Below is a small trained network, with its code and all its weights. Each question gives an input and a target symbol and asks what happens when units are switched off, that is, made to give their printed mean instead of their output.

import numpy as np


def w(rows, s, z=0):
    codes = np.array(rows[::2]) - 128.0
    scale = np.full(codes.shape[1], s)
    scale[-1] = z or s
    return codes * scale


def f(y):
    return np.maximum(y, 0)


def softmax(a):
    e = np.exp(a - a.max(-1, keepdims=True))
    return e / e.sum(-1, keepdims=True)


def log_softmax(a):
    a = a - a.max(-1, keepdims=True)
    return a - np.log(np.exp(a).sum(-1, keepdims=True))


def net(x, mask):
    ids = ['αβγδζηθλμξπτφψω'.index(c) for c in x.split()]
    T = len(ids)
    res = E[ids] + P[:T]
    u = 0
    for l in range(2):
        q, k, v = (res @ M[l].T for M in (Q, K, V))
        z = softmax(np.where(np.tri(T) > 0, q @ k.T / 3**0.5, -1e9)) @ v
        res = res + np.where(mask[u], z, O[l][:, -1]) @ O[l][:, :-1]
        u += 1
        y = f(res @ A[l][:, :-1].T + A[l][:, -1])
        res = res + np.where(mask[u : u + 12], y, B[l][:, -1]) @ B[l][:, :-1]
        u += 12
    return log_softmax(res[-1] @ U[:, :-1].T + U[:, -1])


Q, K, V, O, A, B = {}, {}, {}, {}, {}, {}
E = w([
[155,100,108,117,72,165,130],'α',
[93,120,181,175,152,117,159],'β',
[117,72,97,185,151,88,108],'γ',
[181,150,89,168,119,129,122],'δ',
[111,210,144,150,113,133,157],'ζ',
[111,158,167,83,207,216,9],'η',
[123,103,63,162,120,99,105],'θ',
[155,155,184,122,88,187,173],'λ',
[118,66,138,141,107,138,134],'μ',
[136,193,137,179,152,100,135],'ξ',
[151,94,168,125,94,170,150],'π',
[61,176,178,144,113,142,181],'τ',
[254,112,103,124,103,162,110],'φ',
[149,211,119,123,77,163,156],'ψ',
[211,93,172,180,163,131,127],'ω',
],0.019)
P = w([
[124,140,104,127,137,155,139],'0',
[144,136,191,141,82,46,84],'1',
[115,139,139,155,119,154,93],'2',
[129,137,161,179,87,106,82],'3',
[151,132,51,72,195,142,246],'4',
[115,140,100,135,154,188,161],'5',
[164,129,92,88,167,103,206],'6',
[118,140,176,193,92,145,44],'7',
[112,139,96,209,110,191,133],'8',
[123,141,106,140,149,181,140],'9',
[145,135,99,120,151,136,188],'10',
[177,132,150,115,128,57,165],'11',
],0.011)
Q[0] = w([
[104,119,117,112,123,93,104],'L0H0',
[254,94,232,185,252,136,159],'L0H0',
[50,110,91,43,92,78,113],'L0H0',
],0.0082)
K[0] = w([
[158,138,104,138,95,111,132],'L0H0',
[94,157,146,2,228,167,13],'L0H0',
[161,124,129,179,51,58,197],'L0H0',
],0.0079)
V[0] = w([
[110,142,146,58,203,164,50],'L0H0',
[89,146,141,9,224,177,3],'L0H0',
[144,101,115,130,105,97,174],'L0H0',
],0.0048)
O[0] = w([
[164,109,120,244,253,248,54,234],'L0H0',
[130,120,140,182,171,242,92,241],'L0H0',
[139,171,131,87,125,64,156,3],'L0H0',
],0.0049,0.0015)
A[0] = w([
[169,2,174,154,92,164,170,176],'L0N0',
[120,147,114,185,186,104,126,143],'L0N1',
[149,141,107,93,149,79,214,224],'L0N2',
[144,161,93,177,42,89,127,253],'L0N3',
[93,135,107,66,204,149,96,114],'L0N4',
[152,113,85,155,87,88,167,150],'L0N5',
[169,141,73,103,74,156,83,243],'L0N6',
[147,138,176,100,86,48,106,202],'L0N7',
[111,75,90,108,131,61,107,140],'L0N8',
[116,106,135,72,95,141,134,83],'L0N9',
[108,149,186,131,190,120,113,89],'L0N10',
[28,181,186,122,85,138,197,180],'L0N11',
],0.0092,0.0048)
B[0] = w([
[120,15,123,138,142,221,121,230],'L0N0',
[36,146,108,209,142,97,209,198],'L0N1',
[124,128,104,87,185,181,233,218],'L0N2',
[105,162,221,202,62,149,241,254],'L0N3',
[75,160,155,140,68,101,49,152],'L0N4',
[81,170,163,74,106,114,179,189],'L0N5',
[90,122,174,132,16,194,168,211],'L0N6',
[180,55,241,181,62,65,181,192],'L0N7',
[115,131,185,148,153,182,175,149],'L0N8',
[196,132,79,129,101,115,142,136],'L0N9',
[50,164,131,117,125,181,201,163],'L0N10',
[255,94,115,215,221,101,87,218],'L0N11',
],0.0064,0.0082)
Q[1] = w([
[146,151,8,69,172,154,156],'L1H0',
[125,107,170,109,162,157,234],'L1H0',
[147,122,94,22,147,60,130],'L1H0',
],0.016)
K[1] = w([
[140,101,249,118,92,53,104],'L1H0',
[100,146,181,194,95,146,51],'L1H0',
[152,86,151,188,88,92,181],'L1H0',
],0.015)
V[1] = w([
[198,2,101,53,116,182,77],'L1H0',
[244,252,128,97,78,185,123],'L1H0',
[72,166,103,57,30,120,131],'L1H0',
],0.0083)
O[1] = w([
[125,71,148,89,239,115,212,8],'L1H0',
[238,250,132,41,188,207,97,146],'L1H0',
[184,119,25,207,161,243,192,65],'L1H0',
],0.013)
A[1] = w([
[89,152,211,42,176,157,139,143],'L1N0',
[148,160,166,52,135,129,75,134],'L1N1',
[115,65,174,91,113,151,113,128],'L1N2',
[135,170,119,105,83,155,183,127],'L1N3',
[113,138,171,6,168,67,81,3],'L1N4',
[109,80,179,73,136,85,169,121],'L1N5',
[167,104,120,72,68,189,123,128],'L1N6',
[174,123,161,193,158,155,178,117],'L1N7',
[93,150,145,115,136,32,127,91],'L1N8',
[168,119,138,104,156,161,188,26],'L1N9',
[34,123,137,109,89,113,120,163],'L1N10',
[47,101,158,120,100,157,186,108],'L1N11',
],0.011,0.0074)
B[1] = w([
[179,157,76,142,55,44,181,182],'L1N0',
[1,76,158,104,105,166,149,195],'L1N1',
[162,146,83,99,159,138,65,183],'L1N2',
[141,34,141,115,160,132,131,220],'L1N3',
[231,49,183,172,146,160,214,156],'L1N4',
[61,207,137,221,128,184,85,195],'L1N5',
[143,194,145,184,175,90,101,213],'L1N6',
[100,114,50,58,157,152,139,201],'L1N7',
[169,90,62,63,142,189,60,192],'L1N8',
[48,127,84,127,118,65,124,168],'L1N9',
[188,112,166,121,137,94,140,249],'L1N10',
[138,127,173,131,187,149,101,213],'L1N11',
],0.0093,0.02)
U = w([
[208,181,209,125,200,78,105,121],'α',
[57,98,211,140,165,152,127,74],'β',
[81,28,136,178,99,50,95,122],'γ',
[110,84,100,211,35,177,142,80],'δ',
[150,183,101,144,43,63,75,182],'ζ',
[18,135,174,57,78,137,76,138],'η',
[139,52,181,48,92,154,98,131],'θ',
[144,187,180,58,144,193,88,108],'λ',
[147,121,128,52,148,61,3,129],'μ',
[82,230,146,207,151,62,120,112],'ξ',
[129,119,133,116,121,141,57,97],'π',
[143,161,107,81,117,57,71,254],'τ',
[214,179,81,140,100,146,66,74],'φ',
[141,137,204,137,93,130,185,138],'ψ',
[97,34,110,86,97,192,87,167],'ω',
],0.0061,0.0068)

Each question gives the input, a string of symbols that net reads in full, and the target symbol t.
The units are the heads (3 rows each of Q, K, V and O) and the neurons (one row each of A and B). Each row of codes is followed by its name. A weight is (code - 128) times the scale printed after its matrix; where a second scale follows, it is the last column's (O, A, B and U).
mask holds one flag per unit, layer by layer, with each layer's heads first. A switched-off unit (its flag False) gives its mean, the last column of its rows in O or B, instead of its output. The means were averaged over made-up inputs and are rounded, as every weight is.
A unit's drop is (log p(t) with every unit on - log p(t) with that unit switched off) / (log p(t) with every unit on - log p(t) with every unit switched off).
The circuit of an input: a set's keep is (log p(t) with only the set's units on - log p(t) with every unit switched off) / (log p(t) with every unit on - log p(t) with every unit switched off). Starting from the 12 units with the biggest drops (on a tie, the unit counted first), units are removed one at a time, each time the one whose removal leaves the highest keep (on an exact tie, the one counted first), for as long as the keep stays at least 0.8.
units of the circuit, in order: the units of the circuit, biggest drop first
top k neurons: the k neurons with the biggest drops, biggest first
top k neurons in layer l: the k neurons of layer l with the biggest drops, biggest first
input τ γ γ γ φ α γ γ ω α γ μ, target α: top neuron in layer 0 : (L0N7)
input β ζ ω δ τ ψ γ ψ φ π ξ, target λ: units of the circuit, in order : (L1H0 L1N1)
input μ δ β λ ψ ζ, target μ: top 2 neurons : (L1N8 L0N2)
input ω ψ δ φ ξ, target λ: top 2 neurons in layer 1 : (L1N1 L1N0)
input ω γ μ β π μ ζ μ φ π ψ θ, target τ: top 3 neurons in layer 1 : (L1N9 L1N0 L1N7)
input ψ ψ ξ θ δ, target λ: top 2 neurons in layer 1 : (L1N1 L1N6)
input μ η α φ θ α α γ β μ θ φ, target φ: units of the circuit, in order : (L0H0 L1N1)
input φ ψ μ θ θ ζ τ φ ζ λ λ ζ, target η: units of the circuit, in order : (L0N11 L1N1 L1H0)
input θ η φ α β ζ τ ψ μ ω, target ω: top 2 neurons : (L0N4 L0N0)
input π δ λ θ γ ξ ω, target δ: top 4 neurons : (L0N2 L0N3 L0N6 L0N11)
input φ ξ ψ ω μ π ψ ξ α ω ξ ζ, target ω: top 3 neurons : (L0N7 L0N2 L1N7)
input ω θ λ, target α: top 2 neurons in layer 0 : (L0N3 L0N0)
input ψ τ ξ α θ θ φ μ λ τ ζ, target β: top 2 neurons : (L0N2 L1N5)
input ω ω α φ ζ, target α: top 2 neurons in layer 1 : (L1N4 L1N8)
input η ω λ λ ω ξ, target ξ: units of the circuit, in order : (L0H0 L0N1 L1N3)
input ω η μ π ζ λ β, target β: top neuron in layer 1 : (L1N0)
input λ ω γ α, target ψ: top 4 neurons in layer 1 : (L1N0 L1N1 L1N4 L1N8)
input ω θ ξ θ ξ π π ζ ξ α ψ, target η: top 2 neurons : (L0N11 L1N1)
input μ ψ ψ δ φ δ α φ, target τ: top 2 neurons in layer 0 : (L0N2 L0N3)
input ω ζ τ ψ δ ξ δ ψ, target φ: top 2 neurons : (L0N2 L0N11)
input ω ζ α θ τ φ μ θ, target θ: top 3 neurons in layer 0 : (L0N11 L0N2 L0N6)
input ω φ φ, target α: top 3 neurons : (L0N3 L0N6 L0N2)
input τ ω ξ θ, target θ: top 2 neurons : (L0N11 L1N8)
